buref_finil: [-3 25 -1 -10 16 26 3 -11 -6 -2 -20 1 -7 16 4 5 -15 10 -12 9 -6 -4 -12 3 5 21 -1 17 2 11 -4 1]
pugo_beva: [-22 12 -17 -15 0 19 16 -8 -12 7 1 -29 -6 5 -16 -29 -42 36 -25 30 -24 17 33 63 -4 26 -10 14 -9 7 -26 24]
buref_finil: [-29 34 14 5 16 19 -22 -14 -3 -17 -37 7 -36 9 -31 0 -14 -22 10 50 59 5 -46 23 -32 23 -29 41 -11 -15 2 1]
sol_fizi: [-28 -32 11 37 14 -35 -59 29 -3 -5 -27 23 26 -19 20 -24 13 -25 -21 -12 -2 43 -3 9 6 -7 -1 31 -11 6 -42 13]
lubaz_kez: [6 -4 5 9 2 23 -6 17 -7 -6 -9 -26 27 5 34 -2 4 13 -3 -12 -13 14 4 -15 -13 23 4 13 11 -7 -9 3]
lubaz_kez: [-4 1 -15 3 -8 -13 13 0 39 2 19 -21 9 7 -4 5 1 13 7 15 2 -44 -17 -25 -13 6 14 -25 10 -10 -6 -14]
sol_fizi: [-21 -19 11 29 -2 -28 -21 25 -5 2 -14 3 27 -12 19 -27 13 3 -22 -18 -16 40 2 14 -12 -1 13 20 -10 18 -21 24]
buref_finil: [-3 18 25 12 11 6 -5 2 -25 -6 -35 21 -3 4 15 0 17 -7 -11 -16 4 33 -26 -4 -13 7 6 33 -10 26 17 16]
buref_finil: [-1 10 -9 6 -7 -5 47 8 -21 2 8 -32 20 -1 41 -27 5 45 -29 -6 -59 22 29 2 -21 25 35 4 -18 38 -5 31]
lubaz_kez: [1 -37 -31 -7 1 3 -19 14 26 11 27 -27 35 -2 13 -6 -25 18 -10 -4 -37 -21 45 3 37 2 -3 -26 22 -24 -51 -15]
buref_finil: [-4 15 15 6 -10 -3 18 -4 -18 -7 -5 -2 -18 -5 -10 -7 11 -4 9 11 21 20 -11 12 -34 2 -2 13 -16 5 27 15]
pugo_beva: [4 -18 -4 -9 -23 -15 -1 -3 30 10 32 -2 -8 -4 -45 10 -3 -10 27 1 32 -29 -2 8 1 -30 -14 -36 16 -31 15 -18]
pugo_beva: [37 15 30 2 9 51 -3 12 -22 -11 -28 -3 21 18 49 33 28 -4 15 -46 3 12 -27 -59 -9 18 6 18 24 -2 36 -11]
pugo_beva: [9 -8 34 30 6 -26 -25 8 -44 -25 -23 45 -22 -30 20 4 51 -66 26 -6 42 46 -15 -27 -17 -25 -10 30 -32 -1 30 3]
lubaz_kez: [6 -36 -1 3 -20 2 2 21 -32 5 22 -30 22 -23 16 -28 -3 12 -3 -17 -28 51 68 39 -1 -6 -9 0 -5 -12 -12 22]
lubaz_kez: [-13 -30 10 23 18 -11 -55 23 -21 -4 -26 23 21 -17 26 -16 5 -25 -19 -19 -10 49 17 13 23 -6 -10 32 -7 3 -36 10]
sol_fizi: [20 11 5 -8 -19 3 33 -3 23 7 18 -13 5 15 -7 20 15 18 16 -20 5 -33 -25 -32 -17 -5 18 -30 19 1 38 -10]
pugo_beva: [26 12 -11 -22 11 27 39 -14 -58 -3 4 -1 -11 -6 39 -6 -8 15 -18 -6 -57 28 61 7 28 12 6 8 -22 28 3 15]
buref_finil: [-32 26 -21 21 11 -20 15 -6 21 -22 -3 -28 -12 0 11 -17 -1 5 -1 74 11 -33 -25 -20 -45 40 13 13 -27 -3 -29 0]
sol_fizi: [-34 7 -15 6 1 -16 16 -2 -16 0 -1 -18 -7 -10 -4 -43 -23 25 -31 38 -26 29 31 55 -16 21 3 21 -32 21 -33 34]
zufeb_radup: [22 4 25 -2 -28 13 26 6 -5 4 11 -16 4 5 -9 12 22 9 25 -31 20 9 -14 -9 -33 -10 3 -13 16 -7 54 3]
sol_fizi: [-21 5 10 21 -17 -11 5 15 23 -2 -2 -31 15 5 -7 -14 9 17 4 10 20 1 -31 2 -53 16 10 5 4 -7 5 12]
buref_finil: [24 11 -8 -24 2 19 22 -16 2 7 10 6 -7 12 -1 22 -6 9 3 -13 -14 -27 3 -18 25 -4 5 -21 12 6 17 -14]
lubaz_kez: [18 27 -5 -48 10 38 19 -40 -19 11 0 29 -46 15 -42 23 -34 -1 1 4 4 -14 11 32 44 -12 -24 -8 4 7 25 -10]
buref_finil: [30 8 9 -30 -9 39 40 -3 -42 21 2 -5 14 12 17 0 -10 45 -27 -60 -60 39 42 27 25 0 14 -3 12 40 28 26]
zufeb_radup: [-5 4 23 -12 -12 11 -12 -9 -6 10 -9 20 -24 3 -55 5 -10 -12 12 -10 44 21 -17 47 -5 -22 -27 7 8 -8 32 6]
lubaz_kez: [-14 -11 20 41 1 -30 -18 27 -10 -12 -21 3 24 -15 37 -18 37 -12 -7 -12 0 37 -18 -22 -33 5 18 27 -16 13 -6 18]
pugo_beva: [-17 -3 -5 6 0 -12 -5 2 5 2 -1 -3 1 -4 -7 -15 -8 5 -10 12 -3 6 4 20 -4 3 0 5 -7 3 -17 9]
sol_fizi: [32 4 35 6 -1 32 5 17 -44 -2 -25 5 24 5 47 11 31 4 -3 -64 -19 50 -1 -25 -6 4 12 23 10 22 38 15]
zufeb_radup: [45 -23 38 -1 -19 39 -8 15 -65 -13 3 -6 -3 -23 18 13 29 -36 45 -38 31 64 38 1 -13 -19 -35 13 4 -38 52 1]
pugo_beva: [-47 -3 3 49 24 -48 -46 26 37 -7 -41 17 35 3 30 -20 18 -4 -37 5 -7 1 -57 -28 -17 19 31 32 -9 29 -51 10]
lubaz_kez: [-13 -30 -22 9 6 -54 -18 4 22 10 16 29 10 -16 1 -11 1 -11 -20 -4 -27 -15 17 -3 39 -28 15 -21 -10 15 -38 -5]
zufeb_radup: [-17 34 -5 -10 23 -5 0 -30 4 -4 -21 38 -42 9 -29 7 -14 -16 -9 35 19 -21 -33 9 12 2 -5 13 -17 19 -1 -4]
sol_fizi: [49 -10 -20 -57 9 47 7 -32 -31 8 29 22 -33 -2 -17 33 -32 -19 20 -10 -13 -17 66 14 81 -27 -37 -31 13 -24 12 -31]
pugo_beva: [-3 3 5 7 8 20 0 12 -29 -3 -19 -16 19 1 35 -17 -3 19 -22 -11 -32 39 19 11 -6 25 6 28 -5 16 -14 22]
zufeb_radup: [-12 -20 -18 14 -9 -41 9 13 23 9 21 -11 26 -9 13 -20 6 20 -18 -4 -35 -10 15 -6 1 -5 27 -20 -6 15 -26 8]
zufeb_radup: [-14 -30 -7 -5 -10 -17 -31 9 43 23 13 7 20 4 -38 -1 -20 8 -9 -21 2 -15 -1 28 27 -25 -7 -24 28 -11 -22 -8]
sol_fizi: [-25 -44 0 18 -28 -25 -33 28 34 10 22 -30 26 -14 -33 -23 -8 3 11 2 25 10 11 40 -22 -15 -17 -13 16 -40 -23 4]
sol_fizi: [-24 -43 -8 12 -53 -41 13 28 42 26 50 -52 36 -12 -41 -38 -9 43 -1 -9 -5 7 27 56 -36 -19 7 -38 15 -18 -10 22]
zufeb_radup: [11 6 -13 3 19 14 2 0 -9 -15 -5 -10 7 1 45 6 4 -3 -1 13 -21 -13 9 -39 8 23 8 7 -6 -2 -18 -11]
buref_finil: [2 -16 -25 12 -22 -40 41 9 14 0 45 -36 17 -17 23 -20 15 22 2 15 -33 -20 32 -21 -21 -1 30 -34 -16 2 -10 5]
pugo_beva: [17 -8 29 1 -17 52 -8 23 -26 -1 -10 -38 26 6 13 2 3 13 15 -35 12 46 10 15 -29 15 -19 19 26 -26 24 11]
zufeb_radup: [-1 -43 -20 -7 1 -55 -37 -3 53 23 27 52 5 -9 -36 16 -3 -27 -2 -24 -1 -47 0 -9 69 -60 2 -50 17 -4 -24 -31]
zufeb_radup: [3 -11 8 3 -1 30 -15 14 -25 -6 -7 -23 13 -5 16 -9 -7 2 3 -5 -1 36 25 19 -8 15 -18 20 5 -19 -8 8]
lubaz_kez: [2 25 15 0 -18 -10 40 -12 -12 -4 5 0 -28 -2 -21 -1 18 0 16 10 25 4 -20 3 -41 -5 7 -2 -17 12 48 13]
[-4 -28 -6 27 22 -14 -39 31 4 -3 -19 4 52 -5 66 -9 14 1 -31 -31 -49 15 10 -37 26 11 24 15 4 16 -52 0] : lubaz_kez
[14 6 18 -1 -2 4 9 0 -21 2 -10 17 -1 1 9 6 16 -2 -2 -30 -5 22 -5 -6 0 -9 7 6 -1 20 28 9] : buref_finil
[-31 6 32 49 -22 -13 -18 35 45 -11 -21 -42 33 11 -2 -8 32 8 20 6 58 0 -82 -26 -96 26 13 19 17 -23 14 7] : sol_fizi
[-54 1 3 30 8 -33 -30 8 2 -7 -26 5 -8 -12 -18 -39 -9 -8 -21 42 20 32 -16 47 -30 13 -7 40 -29 8 -37 27] : pugo_beva
[-14 -14 -3 16 6 -10 -31 13 21 -4 -6 -3 16 -2 5 -3 1 -9 0 7 9 -7 -12 -9 -2 4 -3 5 7 -15 -26 -8] : lubaz_kez
[-12 7 16 27 -10 -27 7 10 4 -10 -7 -4 0 -7 5 -8 30 -8 9 8 23 8 -33 -18 -47 2 14 10 -14 5 17 11] : lubaz_kez
[-9 -13 7 15 9 24 -42 21 4 -9 -19 -20 24 3 16 -2 -6 -6 4 1 15 14 -6 -2 -9 21 -17 23 17 -30 -26 -6] : lubaz_kez
[-7 14 -11 -12 31 27 -18 -18 -38 -15 -22 14 -32 -6 5 -5 -26 -22 -7 41 1 18 26 26 25 18 -29 34 -23 -5 -27 0] : sol_fizi
[-18 -1 16 41 20 -3 -46 29 20 -18 -41 -5 36 7 44 2 25 -13 -5 -3 15 3 -54 -51 -28 29 13 34 9 -6 -26 -6] : lubaz_kez
[-12 -10 10 2 2 15 -25 10 -13 6 -16 -1 10 0 -6 -13 -15 5 -14 -13 -2 37 12 40 5 3 -15 22 6 -1 -14 15] : buref_finil
[24 35 -10 -29 9 25 40 -31 -8 -3 5 7 -30 15 0 25 -6 5 8 12 -7 -36 -5 -25 14 8 5 -13 -2 12 27 -15] : sol_fizi
[12 3 -23 2 29 -32 27 -12 -50 -9 -2 38 -9 -22 65 -16 15 -7 -38 0 -79 20 52 -25 47 -2 34 9 -51 61 -25 16] : pugo_beva
[0 2 20 8 -6 14 -17 8 6 -4 -13 -5 3 5 -10 9 8 -10 18 -6 36 6 -28 -5 -23 2 -12 10 14 -20 17 -5] : pugo_beva
[-1 -13 -3 7 -6 -20 -9 3 15 -3 12 3 -3 -9 -9 3 9 -17 16 9 19 -14 -5 -11 -4 -13 -4 -13 -1 -17 -1 -11] : buref_finil
[-10 -4 5 6 -31 5 2 10 44 2 21 -48 8 9 -39 3 -3 12 34 19 52 -29 -30 5 -54 6 -12 -20 26 -48 16 -11] : sol_fizi
[-4 -10 -14 2 13 -39 0 -3 -2 9 2 37 3 -10 15 -9 5 -2 -31 -15 -44 1 17 -5 40 -20 24 -8 -18 41 -21 7] : sol_fizi
[3 -8 -23 13 7 -31 10 6 26 -5 16 -6 20 -3 38 2 17 4 -6 7 -31 -40 -1 -56 7 5 32 -22 -5 9 -24 -14] : buref_finil
[-7 81 0 -9 12 79 50 -11 21 -12 -34 -71 11 59 27 14 -20 70 -10 33 -5 -42 -67 -35 -67 94 24 28 24 11 12 3] : zufeb_radup
[-5 2 1 -3 21 33 -28 -1 -28 -11 -23 0 -8 -2 9 -4 -19 -14 -3 18 6 25 17 21 12 19 -28 32 -5 -15 -23 1] : zufeb_radup
[-3 8 3 -5 -28 20 19 2 26 1 21 -50 -1 11 -33 3 -9 20 30 21 39 -22 -16 12 -49 13 -12 -16 20 -38 22 -5] : sol_fizi

rufar_zasip: [16 29 -11 23 -1 25 -10 16 6 0 -4 -13 19 28 6 -11 28 7 -33 -12 -1 28 4 27 18 2 4 12 -3 -2 -14 -16]
tas_zado: [21 8 -17 20 -19 26 -32 17 -1 9 2 -17 -14 -39 -31 41 -19 -2 13 -34 16 -11 -21 -11 43 -12 -11 22 -30 -14 15 -5]
lafes_meman: [-11 -55 -12 45 -45 -2 -25 -31 14 26 -6 -34 -9 -34 -41 29 -24 -19 10 -30 -8 -44 -19 -20 28 -9 5 21 -21 -28 22 -20]
tas_zado: [-15 -6 13 -22 -4 -29 25 -27 0 3 0 24 -2 -5 3 -13 5 0 1 19 -8 -20 20 -8 -14 -11 1 -13 9 -8 10 22]
tas_zado: [9 -5 17 -14 -9 -21 -6 -11 27 0 -27 12 3 -44 -17 16 -48 6 33 -22 46 -24 13 2 -10 17 -18 17 8 20 -10 6]
tas_zado: [7 32 -7 -17 14 2 17 14 -7 -14 9 22 -3 26 17 -19 30 16 -18 18 -16 27 6 9 -13 -4 8 -19 13 2 5 12]
zerel_lemi: [-2 -43 -5 41 -5 20 -34 6 7 6 -7 -51 5 5 -8 16 -32 -18 12 -21 10 -1 -26 -2 4 27 3 22 -7 13 -20 -42]
zerel_lemi: [-6 -21 16 22 28 31 -26 15 -14 -1 3 -58 22 50 30 -6 -18 -29 -3 10 18 20 -8 7 -2 34 -3 22 -6 30 -56 -40]
rufar_zasip: [-4 8 -30 26 -5 12 7 22 0 9 3 13 18 -27 -17 -1 54 13 -20 -32 -33 13 -22 22 32 -31 0 -13 -18 -31 29 0]
lafes_meman: [5 5 18 -5 42 53 -40 36 -52 -2 29 -57 -9 28 27 30 -35 -40 19 22 31 11 -19 -28 30 12 -21 26 -39 23 -44 -16]
tas_zado: [-21 -61 20 16 2 -3 -17 -24 -3 7 -1 -47 -2 24 10 3 -45 -33 19 16 8 -20 -7 -21 -20 30 5 14 4 18 -29 -30]
zerel_lemi: [-68 -93 -6 -15 49 -44 47 27 -13 -2 1 45 22 -92 -4 -2 13 0 66 -22 -43 -12 -65 -1 -42 -10 -15 -68 4 4 38 10]
tas_zado: [2 -8 -1 2 -13 3 -11 -8 -6 8 6 -8 -17 -19 -15 22 -17 -8 11 -4 4 -21 -6 -20 17 -10 -3 9 -15 -11 12 4]
lafes_meman: [-10 -46 -26 57 -50 -6 -5 -47 24 9 2 -34 -13 61 -9 -24 20 -3 -44 9 -58 -3 -4 -3 -19 9 51 -2 26 -26 19 -37]
tas_zado: [-8 31 -26 15 5 12 25 18 -12 5 14 22 24 16 7 -29 90 15 -50 -4 -53 30 -4 30 27 -39 9 -25 -10 -37 24 9]
rufar_zasip: [-14 -8 41 11 -23 -12 -9 -53 10 35 -22 -27 38 -7 -6 -1 -17 -34 -12 -4 44 -50 52 6 42 -8 -25 49 -27 -11 -40 1]
zerel_lemi: [18 37 11 -23 9 13 -3 -2 -16 -14 16 -6 -22 57 27 -9 -6 -2 -16 42 7 17 22 -13 -11 9 9 5 10 13 -18 7]
lafes_meman: [-16 27 -21 2 26 0 37 39 -5 2 0 46 47 -30 4 -27 89 24 -26 -27 -38 32 -13 47 21 -38 -11 -35 -11 -24 22 17]
rufar_zasip: [-30 -51 13 -10 31 12 -11 12 -49 7 31 -29 -19 -19 8 30 -31 -40 44 20 -6 -22 -38 -46 9 -7 -14 -8 -32 2 0 -1]
rufar_zasip: [-26 -26 2 -19 24 -16 23 6 -18 -4 12 18 -3 -13 11 -6 9 -4 19 15 -24 -2 -18 -11 -21 -7 0 -31 4 1 14 11]
tas_zado: [-18 -38 20 2 -16 -30 2 -34 20 16 -22 0 14 -39 -17 7 -31 -12 23 -15 23 -42 13 -3 -2 4 -13 13 -1 1 -6 1]
rufar_zasip: [36 36 -44 45 -22 48 -33 39 7 1 4 -19 -3 -2 -25 20 27 18 -28 -43 -10 31 -27 19 47 -12 8 16 -21 -21 18 -21]
rufar_zasip: [-20 -18 9 26 -2 17 -14 -5 -19 31 4 -31 28 -23 -10 15 13 -32 -6 -17 4 -26 -3 -1 59 -27 -22 23 -48 -26 -10 -6]
zerel_lemi: [14 -5 -14 3 -18 3 -12 -5 3 -8 8 -6 -36 8 -11 14 -22 6 7 6 -9 -2 -12 -22 -13 7 17 -2 10 -1 19 -4]
lafes_meman: [14 -3 -11 17 -15 4 -11 -4 19 -8 -8 -13 -8 27 -1 -7 -9 9 -11 -3 -2 14 -1 7 -19 22 18 5 21 10 -4 -20]
zerel_lemi: [11 9 -12 21 -32 0 -7 -11 21 12 -13 2 5 -22 -26 8 8 9 -13 -28 2 -12 6 10 25 -13 0 14 -7 -20 15 -1]
zerel_lemi: [5 56 -1 -52 38 6 36 14 -42 -33 44 31 -32 95 59 -43 51 14 -37 83 -47 51 16 -13 -42 -6 29 -45 30 6 4 28]
lafes_meman: [34 -6 -20 29 -42 -8 -21 -13 58 -14 -32 -9 -16 13 -23 0 -38 29 -3 -28 16 11 1 15 -38 44 27 16 44 22 1 -31]
lafes_meman: [4 -14 20 -23 -29 -36 1 -47 20 1 -13 11 -30 -13 -14 11 -54 -1 24 15 25 -42 27 -28 -25 12 4 10 19 7 6 16]
zerel_lemi: [-4 -7 8 -7 10 -1 -1 2 -5 -2 1 -4 -1 0 6 2 -13 -6 11 6 8 -2 -2 -5 -7 7 -4 0 0 10 -9 -1]
rufar_zasip: [-57 -65 16 10 54 33 -11 27 -78 25 43 -52 17 -18 20 25 7 -65 30 15 -22 -19 -51 -36 49 -28 -29 -6 -68 -15 -15 -10]
lafes_meman: [-10 3 8 -8 21 13 -1 15 -27 6 14 -6 7 -8 9 8 7 -15 7 6 2 -2 -7 -7 23 -14 -16 0 -25 -4 -7 7]
[-17 -42 -33 21 -7 -10 12 10 5 -2 6 13 -10 -27 -19 1 21 13 9 -19 -50 4 -45 -2 -17 -9 19 -35 9 -17 45 -8] : zerel_lemi
[-4 -4 13 -3 24 30 -24 21 -36 7 18 -32 -2 -8 7 28 -22 -30 20 5 21 -7 -15 -21 33 -5 -22 17 -37 5 -20 -4] : lafes_meman
[-13 -2 -11 3 -16 -28 32 -21 17 3 -6 32 9 2 -4 -28 42 18 -24 1 -36 0 12 16 -15 -16 16 -24 19 -21 26 11] : lafes_meman
[2 37 -8 -13 32 8 20 43 -5 -10 -2 34 30 -15 12 -16 46 21 -9 -15 -4 36 -5 35 6 -12 -14 -20 -2 4 0 13] : lafes_meman
[0 6 42 -56 9 -20 4 -35 -20 -7 12 2 -36 24 22 6 -56 -20 25 59 33 -30 36 -45 -27 12 -6 8 9 22 -20 27] : lafes_meman
[-8 -33 4 31 10 47 -46 14 -41 18 25 -72 -8 8 0 38 -28 -47 14 0 8 -13 -33 -32 48 -2 -12 30 -50 -6 -21 -29] : lafes_meman
[1 -6 -15 26 -23 -1 -4 -5 18 12 -12 1 12 -26 -24 5 13 7 -9 -32 -6 -8 -5 14 20 -11 0 6 -7 -19 15 -6] : zerel_lemi
[14 -26 -4 31 3 38 -45 9 -9 -10 13 -71 -23 68 17 10 -43 -22 0 18 6 21 -23 -19 -15 44 21 22 6 28 -34 -50] : zerel_lemi
[25 16 -18 2 -33 -9 -4 -7 28 -5 -12 20 -22 -25 -29 13 -11 25 2 -21 4 -6 2 0 -3 -2 9 3 13 -8 29 8] : rufar_zasip
[-7 -43 13 3 -16 0 -24 -27 -13 11 10 -35 -33 -7 -12 32 -56 -30 30 13 12 -40 -9 -46 5 6 0 18 -14 -1 0 -7] : tas_zado
[-5 -14 24 -17 -12 -24 1 -34 8 6 -10 2 -8 -12 -5 7 -37 -11 18 11 25 -34 23 -17 -10 6 -7 12 4 6 -8 11] : rufar_zasip
[-11 -22 -12 55 -9 17 -14 7 17 20 -17 -30 48 -7 -12 -7 29 -8 -23 -44 -6 7 -12 37 32 -1 -4 18 -17 -13 -15 -34] : zerel_lemi
[1 5 8 -13 4 -4 4 -5 -4 -4 3 3 -6 11 8 -4 -6 -1 1 15 4 -1 9 -6 -9 4 1 -1 6 6 -5 6] : lafes_meman
[-4 -10 -2 4 -9 -10 2 -4 10 7 -10 9 6 -35 -17 8 -4 3 10 -20 5 -15 -3 3 8 -7 -8 1 -5 -7 11 5] : zerel_lemi
[5 -19 -16 22 -16 6 -14 0 8 0 0 -15 -14 -1 -14 10 -10 2 3 -12 -11 -1 -19 -7 -2 6 13 2 3 -4 13 -16] : zerel_lemi
[0 -25 -6 17 15 25 -21 14 -15 -12 17 -44 -17 55 22 -1 -18 -15 0 22 -12 24 -25 -14 -23 30 20 0 10 21 -19 -34] : zerel_lemi
[-13 -36 -11 22 -51 -37 14 -54 33 14 -14 11 -9 -11 -29 -9 5 7 -12 -8 -30 -34 11 -5 -14 -9 24 -6 19 -29 35 0] : lafes_meman
[7 -11 13 -24 -40 -53 10 -43 43 5 -33 41 -16 -72 -40 20 -51 18 38 -22 36 -53 26 -12 -17 1 -10 8 17 1 25 28] : lafes_meman
